[ 37 -25  -9  28  26]  <54>
[-40  41  33 -22  16]  <184>
[-25  38  26  -9  28]  <162>
[-39  46  35 -22  23]  <73>
[-28 -12  26  37  25]  <69>
[-28  37  26 -11  25]  <19>
[-45  53  38 -23  31]  <108>
[-29  48  32 -10  36]  <35>
[-46  54  39 -24  31]  <123>
order: [ 28 -25  38  26  -9] => <162>
order: [-25  -9  26  28  38] => <162>
order: [ 16 -22  33  41 -40] => <184>
order: [-28  37  25  26 -11] => <19>

[10  6  5  3 14 10 13  6  6  5  4  5  6  6  4  4 10  9  5  5  3 11]  <50>
[ 3  3  1  7  3  6  7  8 27 11  3  2 14 25 41 11 10  2 14  8  5  4]  <84>
[ 9  3  2  2 16 14 22  6  4  4  4  8  4  7  3  4 49  8  4  5  2 16]  <121>
[ 4 12  6  4  3  4  9  3  6  8  2  4  3 10  8  3  6 10  7  7  9  7]  <124>
[10  3  2  3  7  4  8 25 14  1  2 14 41  3 11  6  2  8  7 27  5 11]  <15>
order: [ 7  9  7  7 10  6  3  8 10  3  4  2  8  6  3  9  4  3  4  6 12  4] => <124>
order: [ 3 11  6  2  8  7 27  5 11 10  3  2  3  7  4  8 25 14  1  2 14 41] => <15>
order: [ 7  8 27 11  3  2 14 25 41 11 10  2 14  8  5  4  3  3  1  7  3  6] => <84>

[ 22   0  19 -14] = <65>
[ -5  12  58 -30] = <161>
[ 19  22 -14  -1] = <28>
[-27  51  -4  13] = <80>
[ 51  13 -28  -4] = <88>
[ 37  15 -27 -26] = <187>
[ 30  -3  20 -18] = <14>
[ 58  11 -30  -5] = <42>
[ -4  58  11 -30] = <110>
[-2 -7 -9  4] = <169>
order: [ 58  11 -30  -4] => <110>
order: [-18  -3  20  30] => <14>
order: [ -5 -30  11  58] => <42>
order: [-14  19   0  22] => <65>
order: [-28  13  -4  51] => <88>
order: [-30  11  58  -4] => <110>
order: [ 22 -14  -1  19] => <28>

[ 30   4  27 -18 -12   1]  <141>
[-28  26  27  -2  16  19]  <112>
[-28  -4  44  14 -53 -33]  <26>
[ 27  19  -2 -28  16  28]  <111>
[-28  27  19  27  16  -2]  <77>
[ 30  19  10 -34  29  36]  <138>
order: [ 19  16  -2  27  26 -28] => <112>
order: [-28  -2  16  19  27  27] => <77>

[ 58 -34 -43 -12 -30  -5  55 -57  -1 -45  55  50 -55  43  41 -18  -7 -39
  30  46  -6  23 -60  -2 -31 -23 -43 -40] -> <36>
[ 11 -13 -19  51  49 -13   5  -8  27  23  18  -6   0 -48  42 -39  27  58
 -23 -42  54   2 -14 -57  54  25 -57  17] -> <103>
[ 58  23  30 -43 -60  55 -40 -30 -45  -5 -55 -57 -35  -6 -43  -7  55 -39
  46 -31  43  -2  41 -18  50 -12  -1 -23] -> <53>
[-57  45  27 -25 -32 -50 -13  41 -47 -29  55 -17  40  38  20  -5  13  53
  24 -24  41  46 -15  35 -46  27 -59   2] -> <4>
[ 30 -12  -5  55 -43 -31  55  23  50 -39  43  -1 -30 -45  41 -18 -55  -2
 -39 -23  -7 -60 -35  46 -43  -6 -57  58] -> <106>
order: [-57  17  11 -13 -19  51  49 -13   5  -8  27  23  18  -6   0 -48  42 -39
  27  58 -23 -42  54   2 -14 -57  54  25] => <103>
order: [-59 -57 -50 -47 -46 -32 -29 -25 -24 -17 -15 -13  -5   2  13  20  24  27
  27  35  38  40  41  41  45  46  53  55] => <4>
order: [-57  -1 -45  55  50 -55  43  41 -18  -7 -39  30  46  -6  23 -60  -2 -31
 -23 -43 -40  58 -34 -43 -12 -30  -5  55] => <36>
order: [-23  -1 -12  50 -18  41  -2  43 -31  46 -39  55  -7 -43  -6 -35 -57 -55
  -5 -45 -30 -40  55 -60 -43  30  23  58] => <53>
order: [-12  -1 -23  58  23  30 -43 -60  55 -40 -30 -45  -5 -55 -57 -35  -6 -43
  -7  55 -39  46 -31  43  -2  41 -18  50] => <53>

[ 51  39 -24 -33  47  18  43 -60  45] = <119>
[ 18 -33  48 -60  39  45  51  43 -24] = <78>
[ 42  18 -34  39  47 -24  51  45 -59] = <129>
[ 4 -7 -6 -1 -6  7 -7 -5  1] = <98>
order: [-24  51  45 -59  42  18 -34  39  47] => <129>
order: [-59  45  51 -24  47  39 -34  18  42] => <129>
order: [ 45 -24  51 -60  47  18  39 -33  43] => <119>
order: [-59 -34 -24  18  39  42  45  47  51] => <129>
order: [ 48 -24  45  51  39  43 -33 -60  18] => <78>
order: [-24 -33  18  43  51  47  45  39 -60] => <119>

[ 24   4   9  10  -5  10 -42 -16 -12   0  -4  -2 -24] -> <100>
[  0 -12 -42  10  -4  -2   9  -5 -24   4  24 -16  11] -> <12>
[ 10 -24   0  -4 -12  -5 -16  10  -2 -42   9   6  24] -> <61>
[  1 -16  16   9  12  -4   4  32 -10   3   5 -12 -49] -> <85>
[ 19   6  -8  55   4  13 -10   4  -2 -14 -10  -4 -28] -> <49>
[-24 -16 -12  -5  -4  10  10  24  -2   5   9   0 -42] -> <133>
order: [-24  -2  -4   0 -12 -16 -42  10  -5  10   9   4  24] => <100>
order: [-42   0   9   5  -2  24  10  10  -4  -5 -12 -16 -24] => <133>
order: [-24  10  -2   9  24 -16  -4   4 -42 -12  10   0  -5] => <100>
order: [-42 -24 -16 -12  -5  -4  -2   0   5   9  10  10  24] => <133>

[ 13  22   9 -48 -25  14  36  -3 -32  42   7] : <104>
[ 59  -2 -43  29  -8  11 -39  -3 -22   7   0] : <48>
[ 29  59 -23  11 -39  -2   0  -3 -44  -8   7] : <113>
[  5   1  10 -56 -20  12  43  10 -15  44 -16] : <64>
[ -2  38  13 -24  -5 -38  11  -4  29 -28  13] : <32>
[ -3  11   7 -39 -44  -2  29   0 -22  59  -8] : <107>
order: [  7   0  59  -2 -43  29  -8  11 -39  -3 -22] => <48>
order: [ -8   7  29  59 -23  11 -39  -2   0  -3 -44] => <113>
order: [-16  44 -15  10  43  12 -20 -56  10   1   5] => <64>
order: [-44 -39 -22  -8  -3  -2   0   7  11  29  59] => <107>
order: [-22   7   0  59  -2 -43  29  -8  11 -39  -3] => <48>
order: [ 59  11   7  29   0  -2  -3 -44 -22 -39  -8] => <107>
order: [ -8  29 -39 -22   0 -44   7  11  59  -3  -2] => <107>

[-2  5 -1 -1 -1 10  2  8  4 -6 -8 -3  5  1  0 -5  8 -1 11 -8 11 -6 -7  3
  2 -6] -> <13>
[-7 -6 -1 11  0  5  0  1 -8 -5  8 11  4  2 -1 -8  2  3 -2  1  5 -6 -1 -3
 -6 10] -> <82>
[ 2 -6 -1  0  0 -6  1 -8 -1  1 -6 -7  5 -9  3 10 11 -5  8 -3 11 -1  5  2
 -2  4] -> <157>
[-2  6  0 -2 -1 11  4  6  3 -6 -9 -2  5 -1 -2 -6  9 -2 13 -8 11 -6 -7  2
  1 -7] -> <34>
[-2  5 -1 -1  0 10  2  1  4 -6 -8 -3  5  1  0 -5  8 -1 11 -8 11 -5 -7  3
  2 -6] -> <59>
[ -7  25   0  -8   2  31  25  -2  -7 -15 -27   0  18  -9 -14 -20  27 -13
  51 -18  28 -12 -20   2   1 -29] -> <155>
order: [10 -6 -3 -1 -6  5  1 -2  3  2 -8 -1  2  4 11  8 -5 -8  1  0  5  0 11 -1
 -6 -7] => <82>
order: [11 -5 -7  3  2 -6 -2  5 -1 -1  0 10  2  1  4 -6 -8 -3  5  1  0 -5  8 -1
 11 -8] => <59>
order: [-8 -8 -7 -6 -6 -6 -5 -3 -2 -1 -1 -1  0  0  1  1  2  2  3  4  5  5  8 10
 11 11] => <82>
order: [ 0 11 -2 -5  2  4 -6 -1 -3 11  2  0  3 -8  1 -8 -1 -6  5  5 10 -1 -6  1
 -7  8] => <82>
order: [ 3 -7 10 11  5  8  1 11  0 -6  4 -8 -1  0 -2 -1 -6  5 -1  2 -6  1 -3  2
 -5 -9] => <157>
order: [ 2  3 -2  1  5 -6 -1 -3 -6 10 -7 -6 -1 11  0  5  0  1 -8 -5  8 11  4  2
 -1 -8] => <82>

[ -2 -36   2 -16  -5  28  44] = <45>
[-17 -23  -3  -3  -4  -9   9] = <22>
[-21   7  42  22 -26   3  -5] = <120>
[ 27  20 -46 -31  18  -7 -14] = <167>
[-46 -31  20  18  -7 -13  27] = <6>
[ -5   4   7  42 -26  22 -21] = <58>
[-23  -3  -4  -9 -18  -3   9] = <146>
[ -2  44 -36 -16  28   2  -4] = <83>
order: [ -5  28   2 -36  44 -16  -2] => <45>
order: [ -5   3 -26  22  42   7 -21] => <120>
order: [-36 -16  -4  -2   2  28  44] => <83>
order: [  9  -3 -18  -9  -4  -3 -23] => <146>
order: [-46 -31 -14  -7  18  20  27] => <167>
order: [  9  -9  -4  -3  -3 -23 -17] => <22>

[ 40 -24 -14 -12  -8 -12 -16 -16  -6   0 -14 -29 -22   0  27  40  30 -10
 -19 -16  24 -15   8  35 -23   3 -26   1  -6 -10 -16  27 -17  25  12 -13
 -17  14  -8  25  37 -22 -24  39  -8  21 -10 -14  41 -23 -17  25  14 -13
  12  25] : <152>
[  8  29   4 -12  -1 -12  12  12 -10   0 -27 -27 -17  21  27  16 -17 -20
   9  16  -8  31 -31  -1   3 -32  11  30  19  18 -19  24   1  15  34 -20
   5  20 -32  41  16  17  -9   4 -32  40 -20 -31  22  -1   1  38  20  23
  22  15] : <29>
[ 30  41  -1   8 -24 -16 -12  27 -29  12  25  -8 -23 -22  25   0 -16  -8
 -10 -19  27 -10   1 -16  25  14  24  -6 -15 -14  40 -14  40 -10  37 -24
 -23 -26  14  35  39  -8 -14 -16 -13   3  21  25 -12  12 -13 -22 -16 -17
 -17  -6] : <158>
[ -8  15 -19 -21 -19 -16  25 -18 -25  28  37  16  -8 -14  24 -14   7 -13
  -5 -25  -1 -21 -14  35  12  -7 -19 -14  31 -18 -24   1  11   4   0  17
  11 -15  -4  17  33  24  26 -14 -13  -7 -14 -37 -15  32  28 -17  20 -20
 -28 -27] : <145>
[-13 -16  -6  -6 -17 -15  30 -14 -12  27 -17 -14  39 -29   8  12 -19  21
  14  41  -8  12 -16 -12  -8  14 -22 -24 -23  35  27  25   1 -22 -10   0
 -10 -13 -14  37 -17  25  25  -7   0 -16  40 -26  25  40 -24  24 -16 -23
 -10   3] : <144>
[ 25 -17  12  39  35  21  -8  14   1 -17  -6 -15  27  37  24  -8  -6 -14
 -29 -19 -13 -24 -16   3 -14   8  25  40 -23  25 -24 -17 -13 -10 -22 -10
 -23  40   0  -8  -1 -10 -16 -12  14 -16  30 -26  41 -22 -14 -16  27  12
  25 -12] : <101>
order: [ 25  12 -13  14  25 -17 -23  41 -14 -10  21  -8  39 -24 -22  37  25  -8
  14 -17 -13  12  25 -17  27 -16 -10  -6   1 -26   3 -23  35   8 -15  24
 -16 -19 -10  30  40  27   0 -22 -29 -14   0  -6 -16 -16 -12  -8 -12 -14
 -24  40] => <152>
order: [ 15  22  23  20  38   1  -1  22 -31 -20  40 -32   4  -9  17  16  41 -32
  20   5 -20  34  15   1  24 -19  18  19  30  11 -32   3  -1 -31  31  -8
  16   9 -20 -17  16  27  21 -17 -27 -27   0 -10  12  12 -12  -1 -12   4
  29   8] => <29>
order: [-29 -26 -24 -24 -23 -23 -22 -22 -19 -17 -17 -17 -16 -16 -16 -16 -15 -14
 -14 -14 -13 -13 -12 -12 -10 -10 -10  -8  -8  -8  -6  -6   0   0   1   3
   8  12  12  14  14  21  24  25  25  25  25  27  27  30  35  37  39  40
  40  41] => <152>
order: [  3 -10 -23 -16  24 -24  40  25 -26  40 -16   0  -7  25  25 -17  37 -14
 -13 -10   0 -10 -22   1  25  27  35 -23 -24 -22  14  -8 -12 -16  12  -8
  41  14  21 -19  12   8 -29  39 -14 -17  27 -12 -14  30 -15 -17  -6  -6
 -16 -13] => <144>
order: [ -6 -17 -17 -16 -22 -13  12 -12  25  21   3 -13 -16 -14  -8  39  35  14
 -26 -23 -24  37 -10  40 -14  40 -14 -15  -6  24  14  25 -16   1 -10  27
 -19 -10  -8 -16   0  25 -22 -23  -8  25  12 -29  27 -12 -16 -24   8  -1
  41  30] => <158>
order: [-24   8  40  24 -14 -22 -16  12  39  -8 -16  25 -24 -17  37   1  30  -8
  40  14 -15 -22 -14 -16 -13  27 -17  -6  -8   0 -19  -1 -10 -12 -10 -29
 -17 -14 -12  35   3  25 -26 -16  21  25  12  14 -10  27 -23  -6 -13  41
  25 -23] => <101>
order: [-25  35  25  -8   4 -15  17 -14  26  -8  12  -5 -27 -14 -13 -37 -14  16
  20  -7  15  11  28  33  -1  -7 -21 -19  -4   1  24 -14 -15 -19 -25  11
 -19  31 -18 -16 -24 -14   0  24 -21  32 -17 -18  37  17   7  28 -28 -13
 -20 -14] => <145>

[-23  19 -32 -15  -5  14   5  49   0 -10] : <74>
[ 14  -5  49 -23 -15 -10  19   0 -32   4] : <27>
[-11  -9  13  47   5   8   2  13   3   4] : <67>
order: [-32 -23 -15 -10  -5   0   5  14  19  49] => <74>
order: [-32 -23 -15 -10  -5   0   4  14  19  49] => <27>
order: [-32 -15  -5  14   5  49   0 -10 -23  19] => <74>

[-23 -24 -13 -13   5 -15  -5 -22 -22   5   5 -19  -8 -17  -6 -17   3 -22
 -20  -3 -20 -21  -7  -3 -24   2 -18  -9 -11 -22 -22   5   5 -22] = <115>
[-20  -7   5   5   5 -17 -21 -22 -22   3 -12 -24  -5 -15   2   5   5 -22
 -17  -3 -22  -3  -6 -18 -22 -24 -12 -13 -21  -8 -20 -19  -9 -23] = <89>
[-23  -9   5   5   5 -19 -23 -24 -23   2   6 -26  -4 -16   2   5   6 -24
 -19  -5 -25  -4  -6 -19 -25 -25 -13 -14 -24  -9 -22 -21 -11 -25] = <95>
[-13 -24   3   5 -22  -8 -19  -3   5   5 -22  -3   5 -12   2 -21  -7 -22
  -6 -17 -17 -22 -20 -18  -9 -20 -12 -22   5  -5 -24 -23 -22 -15] = <44>
[-22 -21  -5   5 -22   5 -19  -8 -24 -20 -22   5 -12 -22  -7 -20   2 -18
   5   3 -15 -24 -23 -13  -9  -3  -3 -11   5  -6 -22 -17 -17 -22] = <142>
[-13  -6   4   4   4 -11 -15 -16 -17   2   4 -18  -2 -12   1   4   5 -16
 -11  -3 -16  -2  -3 -14 -17 -17  -8 -10 -15  -7 -14 -13  -7 -17] = <16>
order: [-22 -23 -12  -7 -12 -17 -15 -21 -17   5  -3  -6 -22  -3 -22  -5   5  -8
 -20 -21   5 -22  -9 -18 -19 -20   5   5   3 -22 -24 -24   2 -13] => <89>
order: [  4  -8  -7 -11   4  -7 -13  -3 -17 -15 -16  -2 -18 -16 -10 -17   4 -11
 -12 -17   4   2 -13 -17 -15 -14   5  -6   1  -2 -14   4  -3 -16] => <16>
order: [-24 -24 -23 -22 -22 -22 -22 -22 -21 -21 -20 -20 -19 -18 -17 -17 -15 -13
 -12 -12  -9  -8  -7  -6  -5  -3  -3   2   3   5   5   5   5   5] => <89>
order: [ -9 -23 -20  -7   5   5   5 -17 -21 -22 -22   3 -12 -24  -5 -15   2   5
   5 -22 -17  -3 -22  -3  -6 -18 -22 -24 -12 -13 -21  -8 -20 -19] => <89>
order: [-17 -17 -22 -20 -18  -9 -20 -12 -22   5  -5 -24 -23 -22 -15 -13 -24   3
   5 -22  -8 -19  -3   5   5 -22  -3   5 -12   2 -21  -7 -22  -6] => <44>
order: [-22 -17 -17 -22  -6   5 -11  -3  -3  -9 -13 -23 -24 -15   3   5 -18   2
 -20  -7 -22 -12   5 -22 -20 -24  -8 -19   5 -22   5  -5 -21 -22] => <142>

